Here is a tiny trained network, its code and every weight. The questions are about switching its units off for an input and a class, where a switched-off unit gives its printed mean instead of its output.

import numpy as np


def w(rows, s, z=0):
    codes = np.array(rows[::2]) - 128.0
    scale = np.full(codes.shape[1], s)
    scale[-1] = z or s
    return codes * scale


def norm(h):
    return h / np.sqrt((h * h).mean(-1, keepdims=True) + 1e-5)


def f(y):
    return y / 2 * (1 + np.tanh(0.7978845608 * (y + 0.044715 * y**3)))


def log_softmax(a):
    a = a - a.max(-1, keepdims=True)
    return a - np.log(np.exp(a).sum(-1, keepdims=True))


def net(x, mask):
    res = np.array(x, float).reshape(1, 7) / 4 @ E
    u = 0
    for l in range(2):
        y = f(norm(res) @ A[l][:, :-1].T + A[l][:, -1])
        res = res + np.where(mask[u : u + 7], y, B[l][:, -1]) @ B[l][:, :-1]
        u += 7
    return log_softmax(norm(res)[-1] @ U[:, :-1].T + U[:, -1])


A, B = {}, {}
E = w([
[70,136,98,173,238,18,205,227,82,72,116,126],'x0',
[97,90,213,129,163,170,104,114,44,129,118,200],'x1',
[128,129,133,122,124,126,127,128,127,124,130,129],'x2',
[89,44,220,249,118,57,14,202,181,157,254,89],'x3',
[43,34,116,86,38,12,141,21,72,96,102,71],'x4',
[59,227,54,139,236,72,43,55,102,154,135,172],'x5',
[128,154,160,109,102,83,155,148,133,211,110,164],'x6',
],0.017)
A[0] = w([
[159,147,47,118,103,91,115,130,231,142,132,67,15],'0.n0',
[144,116,114,109,80,193,51,70,161,181,137,117,5],'0.n1',
[121,82,199,118,163,167,87,106,55,142,109,168,12],'0.n2',
[140,87,76,159,159,201,67,92,130,4,145,83,29],'0.n3',
[143,111,146,145,133,100,67,135,146,149,123,98,11],'0.n4',
[131,158,82,135,165,102,48,68,139,167,145,144,46],'0.n5',
[138,152,159,113,103,74,151,129,138,252,112,158,26],'0.n6',
],0.026,0.02)
B[0] = w([
[105,128,90,224,90,176,178,121,80,127,180,129,216],'0.n0',
[207,170,216,139,134,88,161,67,170,82,103,146,255],'0.n1',
[100,138,85,218,83,168,187,125,103,115,179,116,206],'0.n2',
[108,130,154,80,129,85,168,170,132,253,115,148,218],'0.n3',
[109,117,97,91,104,113,127,146,156,91,188,213,155],'0.n4',
[75,164,110,114,158,130,61,141,117,85,83,109,229],'0.n5',
[105,134,167,74,136,87,175,166,137,239,121,145,199],'0.n6',
],0.034,0.0097)
A[1] = w([
[151,83,154,185,98,98,4,141,193,168,201,99,35],'1.n0',
[121,62,111,98,50,62,78,17,109,148,142,105,75],'1.n1',
[198,137,40,47,124,194,147,65,107,144,87,135,50],'1.n2',
[202,44,155,109,48,178,149,187,158,128,122,85,42],'1.n3',
[144,106,99,168,204,39,171,184,106,89,143,138,41],'1.n4',
[120,84,191,144,157,174,99,95,44,150,126,184,10],'1.n5',
[206,167,119,144,159,222,65,168,190,173,160,153,53],'1.n6',
],0.038,0.011)
B[1] = w([
[102,107,118,66,106,140,181,132,136,86,162,226,199],'1.n0',
[171,78,123,130,196,156,142,190,147,130,120,38,200],'1.n1',
[86,96,149,119,88,111,115,148,165,109,204,200,205],'1.n2',
[90,212,90,135,184,107,47,93,102,139,97,149,250],'1.n3',
[174,150,167,131,81,164,111,68,152,142,114,116,241],'1.n4',
[126,183,43,141,105,96,167,142,185,137,166,109,150],'1.n5',
[131,28,117,118,150,104,156,134,112,114,108,4,209],'1.n6',
],0.028,0.019)
U = w([
[101,84,130,73,115,127,152,145,165,60,190,220,95],'0',
[148,113,140,147,124,142,117,154,95,136,110,128,251],'1',
[206,151,187,136,113,144,117,68,173,114,106,102,100],'2',
[106,162,70,214,115,142,182,117,117,127,169,91,98],'3',
[102,158,94,125,199,114,40,110,94,113,96,130,108],'4',
[152,44,139,134,189,129,153,165,118,133,117,38,114],'5',
[103,139,153,92,128,94,173,154,137,217,118,130,100],'6',
[183,65,138,145,95,138,94,148,7,153,99,170,88],'7',
],0.015,0.025)

Each question gives the input, the list of numbers given to net, and the class t.
The units are the neurons (one row each of A and B). Each row of codes is followed by its name. A weight is (code - 128) times the scale printed after its matrix; where a second scale follows, it is the last column's (A, B and U).
mask holds one flag per neuron, layer by layer. A switched-off neuron (its flag False) gives its mean, the last column of its row in B, instead of its output. The means were averaged over made-up inputs and are rounded, as every weight is.
A unit's drop is (log p(t) with every unit on - log p(t) with that unit switched off) / (log p(t) with every unit on - log p(t) with every unit switched off).
The circuit of an input: a set's keep is (log p(t) with only the set's units on - log p(t) with every unit switched off) / (log p(t) with every unit on - log p(t) with every unit switched off). Starting from the 12 units with the biggest drops (on a tie, the unit counted first), units are removed one at a time, each time the one whose removal leaves the highest keep (on an exact tie, the one counted first), for as long as the keep stays at least 0.8.
units of the circuit, in order: the units of the circuit, biggest drop first
unit that matters most: the unit with the biggest drop
top k neurons: the k neurons with the biggest drops, biggest first
top k neurons in layer l: the k neurons of layer l with the biggest drops, biggest first
input [2,-2,5,-5,2,5,4], class 0: unit that matters most -> 1.n2
input [-8,7,2,-4,-7,8,3], class 2: top 4 neurons -> [0.n1, 1.n3, 0.n0, 1.n1]
input [-1,-6,3,4,7,0,-2], class 5: top 3 neurons -> [1.n1, 0.n2, 1.n3]
input [6,2,2,-2,1,-6,6], class 2: top 2 neurons -> [1.n4, 0.n3]
input [-7,-8,-2,4,4,-7,2], class 3: top 2 neurons in layer 1 -> [1.n4, 1.n3]
input [6,-7,2,-3,8,-3,-6], class 5: top 2 neurons in layer 1 -> [1.n1, 1.n3]
input [-5,0,4,3,-8,7,8], class 5: top 3 neurons -> [1.n6, 1.n3, 0.n3]
input [7,1,2,-3,6,-2,-8], class 6: top 4 neurons in layer 0 -> [0.n3, 0.n1, 0.n0, 0.n2]
input [5,8,8,-8,7,0,1], class 0: top 2 neurons -> [1.n2, 0.n0]
input [6,-2,4,5,-7,6,-2], class 5: top 4 neurons -> [1.n6, 1.n3, 0.n1, 0.n2]
input [2,8,4,3,4,7,-8], class 3: top 2 neurons -> [0.n2, 1.n3]
input [6,-2,4,1,0,-7,6], class 4: top 2 neurons in layer 0 -> [0.n5, 0.n1]
input [-5,8,-5,-2,-7,6,-4], class 3: top 3 neurons in layer 1 -> [1.n5, 1.n1, 1.n3]
input [1,-1,-6,-6,-3,-7,-2], class 4: units of the circuit, in order -> [1.n3]
input [-5,4,-7,-7,1,-3,7], class 0: top 3 neurons -> [1.n2, 0.n3, 1.n4]
input [-2,-1,2,-8,-2,7,8], class 0: top 2 neurons in layer 1 -> [1.n2, 1.n3]
input [4,6,7,7,-6,-7,-4], class 0: top 2 neurons -> [1.n0, 0.n0]
input [2,-3,-2,-4,7,-8,7], class 4: units of the circuit, in order -> [1.n3, 0.n3]
input [7,-1,2,-2,7,3,-3], class 2: top 2 neurons -> [1.n4, 1.n6]
input [6,-3,2,-4,2,-7,-5], class 4: units of the circuit, in order -> [1.n3, 0.n5]
input [3,2,4,8,-3,-4,5], class 0: units of the circuit, in order -> [1.n0]
input [8,8,-7,-4,8,2,5], class 2: top 2 neurons -> [1.n4, 0.n0]
input [-7,7,-6,-1,8,-8,7], class 4: top 2 neurons -> [1.n3, 1.n6]
input [-6,-2,-6,-6,7,2,5], class 5: top 3 neurons in layer 1 -> [1.n1, 1.n0, 1.n4]
input [-2,0,5,-6,8,1,-5], class 5: top 2 neurons -> [1.n1, 1.n0]
input [-7,-2,0,-3,8,0,6], class 5: top 2 neurons -> [1.n1, 1.n4]
input [2,5,5,-3,-7,-6,-2], class 5: unit that matters most -> 1.n6
input [6,6,4,2,-7,-8,5], class 4: top 2 neurons in layer 0 -> [0.n5, 0.n1]
